In the rows, 128 means zero.
Facts:
{AA} Φ BX
{AC} Φ BM
{AD} Φ BN
{AE} Φ F
{AG} Φ BC
{AI} Φ BD
{AJ} Φ BU
{AK} Φ D
{AN} Φ BG
{AO} Φ BQ
{AP} Φ AR
{AR} Φ BS
{AS} Φ S
{AU} Φ M
{AY} Φ BR
{AZ} Φ AJ
{B} Φ I
{BA} Φ AD
{BB} Φ BO
{BD} Φ AE
{BE} Φ BY
{BF} Φ A
{BG} Φ BL
{BH} Φ AB
{BI} Φ AC
{BK} Φ Y
{BN} Φ BI
{BQ} Φ AW
{BR} Φ AO
{BS} Φ C
{BU} Φ BE
{BW} Φ AK
{BX} Φ X
{BY} Φ BW
{C} Φ AF
{D} Φ K
{E} Φ AI
{F} Φ BH
{G} Φ AX
{J} Φ AP
{P} Φ BT
{R} Φ V
{S} Φ P
{V} Φ AN
{W} Φ AS
{X} Φ BF
{A,AA,AC,AF,AI,AJ,AL,AO,AQ,AT,BE,BG,BH,BI,BL,BM,BN,BO,BQ,BS,BX,BZ,D,G,M,P,R,S,T} Π 878
{AG,AM,AN,AR,AS,AX,AY,BA,BC,BD,BF,BK,BP,BR,BT,BV,BY,C,J,L,N,U,V,X,Y} Π 932
Ξ AP <- A,AA
Ξ AZ <- AC,AL
Ξ O <- AF
Ξ AU <- AG,BK
Ξ I <- AI,AS,BT,C,T
Ξ BW <- AJ,AY,BC,L
Ξ F <- AM
Ξ AW <- AN,N,S
Ξ H <- AO,AR,P
Ξ AK <- AQ
Ξ AV <- AT,BY
Ξ AB <- AX,BL,BO,BQ,G
Ξ Z <- BA,BI,D,R
Ξ AD <- BD,BG,BR,Y
Ξ B <- BE,BP,BX
Ξ W <- BF,BV,M
Ξ BB <- BH
Ξ Q <- BM
Ξ E <- BN,U
Ξ AH <- BS
Ξ K <- BZ,J,X
Ξ BU <- V
{A,AA,AC,AO,AU,AX,BA,BE,BF,BH,BN,BQ,J,O,Y} γ 620
{AB,AF,AS,AW,AY,AZ,BB,BZ,D,L,P,W} γ 81
{AD,AH,AI,AJ,AL,AM,AT,AV,BG,BI,BK,BU,BW,BX,BY,E,G,H,I,M,Q,R,T,X,Z} γ 637
{AE,AK,AP,AQ,AR,B,BD,BO,BR,BS,BT,BV,C,N,S,U} γ 723
{AG,AN,BL,F} γ 379
{BC,BM,BP,K,V} γ 309

Known rows:
BQ: [170 201  82 160  62 144  60 163 124 150 133  92 166 154 169 125 104 143
 129 173 124 149 151 177  95  95  98 146 130 132 116 156 108 116 164 121
 166  62 179  92 110 165 138 146 132  95 145  79 168 152]
AO: [153 132  93 145 102 153 106 154 122 138 130 133 130 166 150 112 128 140
 138 127  96 119 131 154 127 101  73 124 130 131 130 144 126 112 147 130
 161  60 155 117  84 121 142 129 141 146 134  94 166 114]
AG: [124 124 136 159 152 157 125 149 141 111 105 147 169  98 153 109 141 115
  97  82 139 107 102 122  39 134 124 129 136 121 145 154 161 149 102 161
 106 114 108 119 172 142 141 146 115 163 152 159  88 143]
AU: [150 153  97 154 152 145 119 177 120 125 112 145 141 125 119 141 146 134
 130 107 136 118 152 121 178 104  65 132 132 153 137 133 144 109 149  94
 139 107 164 148 148 119 108 119 109 107 147 148 184  58]
AQ: [122 164 119 112 103 128 119 116 126 155 144 152  92 178 148 113 124 130
 136 180 126 154 141 118 125 172 118 142 104 134 112  94 148 125  93 164
 138 117 112 129  78 149 126 130 143 130 118 107 111 143]
AK: [ 90 185 117 110 134 157 146 133  96 164 148 149 120  99 102 165 147 121
 140 157 173 153 128  92 151 164 101 146 132 160 112 112 166 151 110 123
 108 180 140 158 107 144 119  95  99  88 123 155 109  61]
D: [ 55 107 132 156  93 151 138 118 117 127 173 120 129 135 127  81 114 139
 123 142  83 144 116 149 162 124 133 106 145 122 106 140 105 164  84 146
  98 119 118 107 100 135 178 135 157 169 147  92 179 152]
K: [150 147 141 138 192 118 131 149 126  87 132 161  83  88 123 112 164 130
 138 144 139 120 118 106 200 137 135 163 154 136 154 143 147 176 143 130
  98 134 157 148 158 144 153 136 113  74 150 138 139  87]
J: [141 162 127 130 141 165 123 188 133 122  96 107 158 127 115 125 134 122
 128  84 107  88 127 146  81  95  91 113  99 129 155 114 147 129 138 110
 142  96 169 105 148 107 120 131 120 122 132 119 146 112]
Z: [151  86 148 125 172 107 152  96 139 146 117 135 117 105 115 195 122 111
 134 125 123 128 136 115 193 129 156 121 158 133 105 127 110 107 135 115
 120 158 108 163 154 125 131 108 110 125 130 182 154 106]
BI: [135  38 120 118 118 100 133  66 157 157 127 130 106 126 164 174 119 128
 178 160  95 108 107 145 124  96 156 103 146 110 112 135 100 112 143 145
 160  96  94 141  65 115 146 110 122 165 105 100 102 167]
BZ: [ 74 120 115 161  94 115 127 125 126 102 165 130 125 151 144  64 109 149
 117 139 100 148 136 137 173 124 124 117 129 116 119 120 107 138  99 148
 116 113 114 111 120 134 147 152 161 169 149  87 170 158]
BE: [130 150  91 140  87 193 121 137  97 164 155 118 149 124 130 116 125 127
 152 116  99 126 109 153 117 110  60 125 138 139 119 185 124 148 147 114
 148  82 169 111  62 122 188 111 122 138 130  94 169  75]
A: [162 149 104 150 107 143 103 162 133 141 130 128 127 176 155  93 119 129
 120 124  90 122 149 151 148 123  79 134 114 134 128 139 127 107 135 133
 161  65 152 118 105 128 155 134 142 144 140 101 186 113]
BX: [153  75 120 118 109 107 132  69 130 153 143 128 116 132 147 149 102 120
 158 130 118 134 115 137 139 125 147 124 145 111 111 170  89 106 144 139
 146 120 101 134  94 122 157 120 134 158 104 120 115 145]
AH: [153 109 133 125 164  91 146  99 133 138 122 136 126  94 124 173 119 114
 134 115 157 130 142 106 198 132 146 139 145 133 118 145 101  98 149 108
 133 167 110 166 168 129 125 117  98 116 119 177 134  91]
BS: [ 96 134  94 110  96 111 117 114 138 155 135 160  97 155 159 135 140 145
 170 200 141 132 125 124 101 128 113 124 105 130 129  74 154 131 113 163
 158  99 115 138  37 137  98 116 131 132 103  72  73 156]
AR: [ 82 154 130  92 134 134 139 148 147 131 100 134 126 120 127 154 151 132
 157 153 145 103 120 121  50 120 132 110  87 133 154  46 172 153 106 147
 130 133 134 125 101 121  71 119 114 109 105  96  51 154]
F: [157  96  84 182 164 149 108 134  77  57 128 210 145 121 122 156 164 144
 114  80 187 162 118  85 110 130  83 136 193 135 111 179 144 111 136 167
  84 131 130 140 156 130  91 130 145 152 154 206 107 115]
AE: [146 152 100 110 146 140 118 134  62  84 138 189 100 159  76 180 158 157
 144 138 192 182 146  77 135 154  90 132 149 151 108  94 147 106 125 155
  90 178 156 136 118 123  38 117 160  94 115 174 108 114]
AT: [169  88 131 120 115  96 132  79 142 159 142 126 117 142 151 136  94 114
 136 134 113 136 130 134 155 141 154 133 130 110 108 163  92  99 137 142
 150 122  97 135 115 137 170 125 133 159 113 126 131 143]
BP: [148 149 170 113 179 130 132 159 144  80 113 132  98 100 121  86 147 125
 130 114 116  94 102 132 103 137 157 149 115 111 178 124 150 190 131 143
  97 121 154 107 170 135 154 152 132  88 137 110 111 142]
Y: [151 164 157 131 151 177 124 191 146 129  94 103 147 152 116 122 126 113
 103  88  73  88 140 152  95 119 107 109  99 134 148 104 145 133 113 119
 125  91 164 101 164 120 136 136 131 126 145 132 186 122]
AD: [133  56 127 121 166 100 145  86 144 138 111 140 119  85 121 214 140 125
 167 139 139 109 116 115 166  86 148 107 161 130 116 125 110 113 152 114
 135 147 114 168 123 109 107  98  94 126 113 157 122 109]
P: [ 72 109 110 163  92 116 127 118 124 101 165 131 128 147 142  72 112 155
 128 139 107 145 131 141 169 116 126 116 130 118 123 125 106 142 105 146
 115 110 113 112 112 129 140 146 164 165 142  84 164 158]
AL: [164  91 132 119 115  96 132  75 139 161 142 125 115 143 156 135  96 113
 140 133 115 137 128 135 154 142 154 135 134 109 109 163  88  99 138 138
 149 122  92 136 114 131 167 125 130 157 111 127 130 143]
AY: [ 55 124 158 141 137 151 146 149 133  87 127 104 149 111 101 100 123 139
 112  97  98 109 119 143 108 103 147  89 117 117 137  92 125 166  87 134
  81 144 130  97 163 117 117 144 152 146 143 109 152 167]

Rows, some named above:
[154  90 120 122 160 101 145  90 118 128 126 142 125  99 111 186 127 124
 149 108 164 138 131 106 180 119 137 130 158 131 114 153 106  99 159 112
 125 168 121 167 156 122 108 107 111 121 117 177 122  95] => E
[130 155 149  85 148 176 127 139  88  93 118 152 104 175  68 169 148 137
 130 113 130 143 126 112  33 154 127 104 127 128 121  74 155 137  90 169
  78 155 154  89 115 118  67 122 179 115 109 151  95 178] => BD
[ 66 133 119 172 145 106 144 152 127  89 143 137 138 109 115  99 134 146
 112 123 142 139 150 110 217 114 117 121 135 139 127 100 121 135 107 115
  97 160 124 148 182 133 104 143 130 130 161 137 178 112] => AW
[176 149 116 133  72  99  86  79 135 164 145  87 154 125 167 159  82 125
 137 179 142 163 135 163 105 123 172 150 144 112  94 175  71 107 164 130
 154 120 113 110 124 169 152 139 127 110 115 107 118 186] => G
[ 65 135 123 174 144 107 141 150 124  90 143 135 137 110 117 101 132 151
 110 132 142 141 152 110 221 113 120 121 135 138 127 102 121 134 112 115
  94 159 124 145 177 135 105 140 130 131 159 139 177 110] => AW
[138 143 151 106 176 136 132 154 137  73 115 138 109  91 117  97 155 129
 149 113 124  93  90 130  92 120 150 140 117 112 182 131 150 198 144 144
  96 121 162 104 154 126 141 144 132  92 127 102  93 138] => V
[139 147 152 108 175 133 134 153 137  78 115 137 105  89 117  96 157 130
 151 115 126  96  91 128  91 122 152 142 120 113 181 127 148 196 143 144
  97 123 163 108 151 122 139 143 129  87 129 100  87 141] => V
[136 110  74 148 102 134 104 153 139 133 121 141 134 146 167 121 139 150
 169 143 106 101 128 155 121  72  68 112 115 132 141 136 133 116 161 123
 174  45 157 124  58 109 127 125 122 151 128  68 136 119] => BN
[172 207  83 163  63 144  60 161 127 147 134  92 171 149 167 124 106 143
 126 172 122 149 150 181  93  94  97 143 128 132 117 157 104 118 164 120
 166  65 170  94 110 165 138 149 132  97 145  76 167 156] => BQ
[141 142 155 108 173 133 132 154 135  74 116 137 110  87 116  97 152 130
 148 113 126  96  89 134  91 122 153 142 123 111 179 128 148 195 142 146
  96 118 165 105 154 126 141 144 131  87 129 104  92 141] => V
[135 146 136 129 148 180 129 186 140 122  93 108 148 134 108 141 138 121
 126  85  82  79 126 155  74  90  97  99 111 128 147 111 149 139 126 116
 131  88 169  99 137 109 125 126 126 128 134 123 163 124] => BA
[154  80 121 116 110 106 130  70 131 154 145 126 121 130 151 151 106 123
 158 134 115 138 118 135 140 130 148 124 139 113 109 163  88 105 145 143
 147 119 106 136  94 125 157 118 133 157 104 117 114 142] => BX
[123  95 142 113 153 153 167  78 112 176 140 118 135  59  96 210 126  99
 149 114 134 133 103 122 169 130 142 123 170 142  98 182 104 143 139  99
 109 181 123 155 124 122 173  85  89 120 116 176 142  65] => BW
[114 154 111 110  98 133 120 117 117 152 145 154  91 171 145 128 132 136
 150 184 130 149 132 119 111 154 113 132 112 133 116  98 151 132 100 166
 141 117 124 127  54 148 119 118 143 132 114  97  96 150] => S
[154 166  93 199  78 131  64 123 135 141 141 132 175 125 209 109 113 132
  93 177 148 164 126 150  56 136 136 160 159 123 103 184 124 131 126 169
 131  74 106 109 136 192 163 160 124 137 163 119 111 191] => BL
[103 143 173  79 102 119 134 155 133 134 104 106 108 173 105  42 156 116
  58 129 142 123 134 112  66 196 150 150  78 138 154  79 188 118 109  92
 152 160 102 119 117 104  91 126 132 118 114 138  56 134] => BT
[137  42 121 115 119 102 133  65 156 156 123 128 108 128 159 173 120 129
 179 157  96 113 110 147 127  95 156 102 148 106 114 133  97 115 142 148
 160  94  94 140  66 117 146 112 123 162 104  97 103 168] => BI
[ 88 115 158  79  98 110 137 153 142 131  97 109 113 152 115  59 168 129
  83 139 154 110 123 109  46 163 145 138  81 137 162  63 193 120 119  88
 166 146 105 125  87  92  72 116 122 120 107 117  31 143] => C
[143 155 100 110 148 140 118 132  61  72 140 191 101 161  75 182 159 159
 141 134 190 177 147  75 134 155  89 131 154 147 109  95 150 111 129 151
  91 178 159 132 115 130  38 109 161  98 117 173 107 113] => AE
[170 242 129 146 101 157  80 200 140 132  99  65 193 126 133 123 102 126
  94 125 130 121 154 171  56 105 122 141  96 131 141 121 126 130 151  99
 139 100 181  83 195 163 119 157 117  72 151 114 165 145] => AX
[121 134 159  86 127 162 170  86 119 172 134  81 162  59  95 162  98  94
 144  72 136 119  89 137  78 136 161 126 127 116 127 186 106 155 135 107
 114 178 126 118 146 117 181 104  94 118 100 149 100  94] => BY
[130 106 120 111 146 130 160  83 107 161 142 123 141  56 108 191 125 112
 161 110 169 138 107 105 171 119 133 136 166 136 113 189 108 127 158  95
 123 179 120 165 134 117 148  92  84 109 111 168 117  59] => BU
[ 90 151  94 113 147 115 133 134 126 128 116 169 106 116 128 174 166 141
 163 182 178 129 139  95 141 122  99 129 120 153 130  65 169 130 121 131
 133 153 135 168  91 132  57 103 100  96 118 129  82 103] => AP
[ 61 131 167 145 136 145 149 155 143  89 127 105 146 125 102  91 118 136
 101 100  89 112 127 140 122 118 156  95 110 116 138  80 124 164  81 134
  81 144 125  96 178 122 124 146 148 146 149 117 168 167] => L
[157 124 129 132 148 106 107 130 142  99 144 159  76 134 162  73 143 139
 148 167 102 122 107 131 160 137 138 154 135 112 156 147 133 171 139 162
 124  78 141 121 104 142 174 148 146 111 140  77 120 149] => BM
[112 168 119 116 153 125 133 139 117 137 126 166 107 131 115 160 153 130
 135 172 167 145 152  88 162 157 107 136 119 153 119  75 164 127 106 138
 117 164 134 162 119 140  84 111 112  93 125 149 119  99] => B
[ 58 109 128 157  92 154 137 115 118 124 174 119 127 137 127  81 113 141
 120 139  81 145 114 148 162 125 130 106 142 121 108 139 104 165  88 148
 100 119 122 105 100 136 178 137 156 165 150  89 179 151] => D
[159  92 119 120 158 101 148  91 118 126 123 140 129  97 107 188 124 126
 150 107 165 136 132 104 176 122 137 133 155 129 112 149 105  98 162 112
 126 169 120 163 153 121 109 111 109 118 114 177 123  93] => E
[173  16 127  95  70  88 123  69  93 113 145 123 102 171 114  77 132 136
 100 106 140 155 106 122 108 151 149 141 159 110 112 191  99  69 177  95
 169 135  91 123  65  81 122 116 170 173  97 141  71 152] => AI
[124  95 143 115 150 153 165  79 108 175 142 122 139  62  96 209 125 102
 149 110 134 134  99 119 170 128 145 122 176 139  97 180 107 143 136 101
 112 183 123 157 124 122 166  89  85 119 116 176 135  64] => BW
[ 96 197 102 188  99 104  91 156 114  85 146 102 179 102 121 118 112 162
 100 170 179 178 162 137 169 101 145 139 148 136 108 120  96 134 139 105
  92 164 146 114 206 174  82 156 135  77 167 127 177 153] => AB
[161 148 106 151 113 144 104 161 131 142 131 130 128 176 159  96 119 129
 120 129  90 123 148 150 150 120  74 134 115 131 129 145 129 109 134 129
 160  64 151 117 109 134 158 141 141 146 143 102 184 110] => A
[100 167 159  91 141 166 139 143 132 137 108 132 111 143 106 156 143 120
 130 145 118 115 117 123  55 146 144 109 102 133 132  54 169 158  82 154
 102 146 139 114 113 126 100 115 136 112 112 125  95 159] => BR
[117 121 126 157 156 157 130 147 136 110 103 149 169  96 153 119 145 119
 103  84 138 108  95 124  32 125 123 123 140 122 143 151 162 150 104 165
 105 113 109 120 164 133 142 142 111 163 147 154  86 145] => AN
[ 94 190 117 109 139 159 148 130  97 163 146 146 120 100 104 162 149 120
 141 156 172 150 134  95 154 161 106 148 130 162 114 112 164 154 111 123
 112 181 144 153 106 145 119  97  94  89 122 149 112  57] => AK
[143 128  90 149 103 134 103 157 139 139 121 133 130 159 162 115 131 140
 150 137 101 106 136 154 131  89  71 120 118 131 137 129 132 111 149 129
 173  50 152 125  74 116 135 132 132 148 131  82 156 115] => AC
[ 45  77 155 125  86 114 142 153 122  72 129  86 150 124  92   9 149 146
  62  86 137 114 112 132  90 122 146 119 108 119 160 116 142 132 129  73
 127 153 104 102 140  77  97 140 146 156 135 113  98 147] => AS
[144 104 156  97 143 119 153 105 147 140 109  99 144 101 114 159 105 111
 139  87 132 107 112 132  88 127 171 117 117 111 137 139 111 124 138 124
 124 157 115 125 165 114 130 128 113 133 103 147 105 139] => X
[113 153 112 108  97 130 119 117 122 150 147 153  95 170 144 132 135 135
 149 186 131 150 134 117 117 156 117 127 112 131 116  94 149 135 104 166
 136 113 121 128  58 142 120 118 145 133 114  97  96 148] => S
[136 150 138 125 147 174 125 184 139 120  95 109 149 131 114 139 140 123
 127  89  86  81 130 156  76  93 100 100 112 129 152 106 147 140 124 118
 130  88 172 102 138 105 124 130 127 129 137 119 160 121] => BA
[140  71 132 111 107 139 142  61 122 175 151 120 116 119 137 171 109 114
 158 134  97 133 100 146 131 127 153 111 159 112  94 177  92 132 131 141
 132 124 108 127  72 123 183 105 129 159 104 116 126 137] => AJ
[184 139  93 146 110 157  96 154  93 101 138 146 121 192 126 111 124 147
 128 100 104 145 146 145 130 119  63 128 134 127 119 157 115  97 150 141
 138  73 168  98 101 118 130 142 173 149 134 118 180 125] => BH
[143 227 115 126  61 123  76 124 128 173 149 112 132 169 169 129 103 135
 122 232 147 180 159 148  84 162 142 158 110 136  99 103 130 132 111 154
 140 116 134 105  97 194 116 141 138  82 128  89 109 189] => BO
[147 172 134 132 142 164 124 190 137 121  96 106 157 135 113 116 128 121
 113  79 103  91 136 149  87 109  93 118  98 133 156 118 143 128 134 112
 134  94 168 106 159 110 124 139 123 119 137 125 160 110] => BF
[159  34 146 106  71  75 129  77 132 150 139 103 100 165 145  56 125 115
  83 123 123 138 119 126 138 165 165 153 134 115 121 181 112  73 160  81
 188 126  72 138  84  96 154 122 139 169 108 133  86 136] => T
[149 146 190 112 192 144 135 159 150  88 110 132  88 115 115 102 153 119
 124 122  87  89 101 134 105 140 168 135 126 114 170 114 152 198 114 151
  88 114 154  99 162 134 161 142 140  96 142 115 127 158] => BC
[152  46 151 114 120  70 143 101 131 135 113 113 107 125 116  85 151 112
  71 111 161 130 138  96 183 160 158 159 144 138 130 164 129  71 169  48
 173 173  81 168 142  96 116 111 109 134 122 188  92  83] => I

